Below are the code and all the weights of a small trained network. Each question names an input and a class and asks about switching units off, where a switched-off unit gives its printed mean instead of its output.

import numpy as np


def w(rows, s, z=0):
    codes = np.array(rows[::2]) - 128.0
    scale = np.full(codes.shape[1], s)
    scale[-1] = z or s
    return codes * scale


def f(y):
    return y / 2 * (1 + np.tanh(0.7978845608 * (y + 0.044715 * y**3)))


def log_softmax(a):
    a = a - a.max(-1, keepdims=True)
    return a - np.log(np.exp(a).sum(-1, keepdims=True))


def net(x, mask):
    res = np.array(x, float).reshape(1, 4) / 4 @ E
    y = f(res @ A[0][:, :-1].T + A[0][:, -1])
    res = res + np.where(mask, y, B[0][:, -1]) @ B[0][:, :-1]
    return log_softmax(res[-1] @ U[:, :-1].T + U[:, -1])


A, B = {}, {}
E = w([
[48,191,96,102],'x0',
[37,70,142,170],'x1',
[69,90,255,62],'x2',
[123,183,182,180],'x3',
],0.0087)
A[0] = w([
[121,128,129,135,124],'n1',
[94,113,106,136,86],'n2',
[102,9,167,106,204],'n3',
[152,141,164,95,65],'n4',
[102,85,105,129,65],'n5',
[119,159,165,3,138],'n6',
[142,129,92,94,23],'n7',
[162,138,94,99,97],'n8',
[151,105,122,150,150],'n9',
[236,79,98,127,85],'n10',
[99,164,140,194,162],'n11',
[25,140,128,144,30],'n12',
[101,133,49,112,3],'n13',
[127,122,132,125,91],'n14',
[125,92,176,119,36],'n15',
],0.026,0.0046)
B[0] = w([
[124,137,130,131,129],'n1',
[146,149,133,105,146],'n2',
[89,192,223,112,247],'n3',
[160,111,155,87,164],'n4',
[163,140,163,142,149],'n5',
[253,107,126,159,239],'n6',
[86,117,117,141,145],'n7',
[87,131,85,118,169],'n8',
[139,136,92,130,159],'n9',
[132,216,95,70,233],'n10',
[131,176,71,163,196],'n11',
[159,197,127,87,201],'n12',
[107,77,118,53,170],'n13',
[125,132,141,139,125],'n14',
[90,139,168,111,176],'n15',
],0.043,0.016)
U = w([
[163,158,98,122,254],'0',
[108,111,85,226,50],'1',
[218,51,163,167,101],'2',
[85,75,85,107,160],'3',
[91,2,180,207,29],'4',
[144,144,178,96,103],'5',
],0.0089,0.0067)

Each question gives the input, the list of numbers given to net, and the class t.
The units are the neurons (one row each of A and B). Each row of codes is followed by its name. A weight is (code - 128) times the scale printed after its matrix; where a second scale follows, it is the last column's (A, B and U).
mask holds one flag per neuron, in row order. A switched-off neuron (its flag False) gives its mean, the last column of its row in B, instead of its output. The means were averaged over made-up inputs and are rounded, as every weight is.
A unit's drop is (log p(t) with every unit on - log p(t) with that unit switched off) / (log p(t) with every unit on - log p(t) with every unit switched off).
The circuit of an input: a set's keep is (log p(t) with only the set's units on - log p(t) with every unit switched off) / (log p(t) with every unit on - log p(t) with every unit switched off). Starting from the 12 units with the biggest drops (on a tie, the unit counted first), units are removed one at a time, each time the one whose removal leaves the highest keep (on an exact tie, the one counted first), for as long as the keep stays at least 0.8.
units of the circuit, in order: the units of the circuit, biggest drop first
top k neurons: the k neurons with the biggest drops, biggest first
drop of u: that unit's drop, to one decimal
input [4,2,-8,3], class 3: top 2 neurons : [n13 n6]
input [7,-1,5,-4], class 2: units of the circuit, in order : [n6]
input [-1,-2,6,5], class 2: units of the circuit, in order : [n6 n10]
input [8,-4,0,-1], class 2: units of the circuit, in order : [n10 n6]
input [6,4,-4,-6], class 3: units of the circuit, in order : [n13 n3]
input [5,-5,-3,6], class 1: top 2 neurons : [n10 n12]
input [-7,-7,7,8], class 2: top 2 neurons : [n6 n12]
input [2,2,-1,-5], class 5: top 2 neurons : [n6 n11]
input [7,2,-4,-4], class 3: top 3 neurons : [n13 n3 n6]
input [0,3,-2,8], class 1: drop of n9 : 0.0
input [-3,4,-3,-3], class 5: drop of n11 : 0.6
input [4,-1,8,-1], class 2: drop of n10 : 0.3
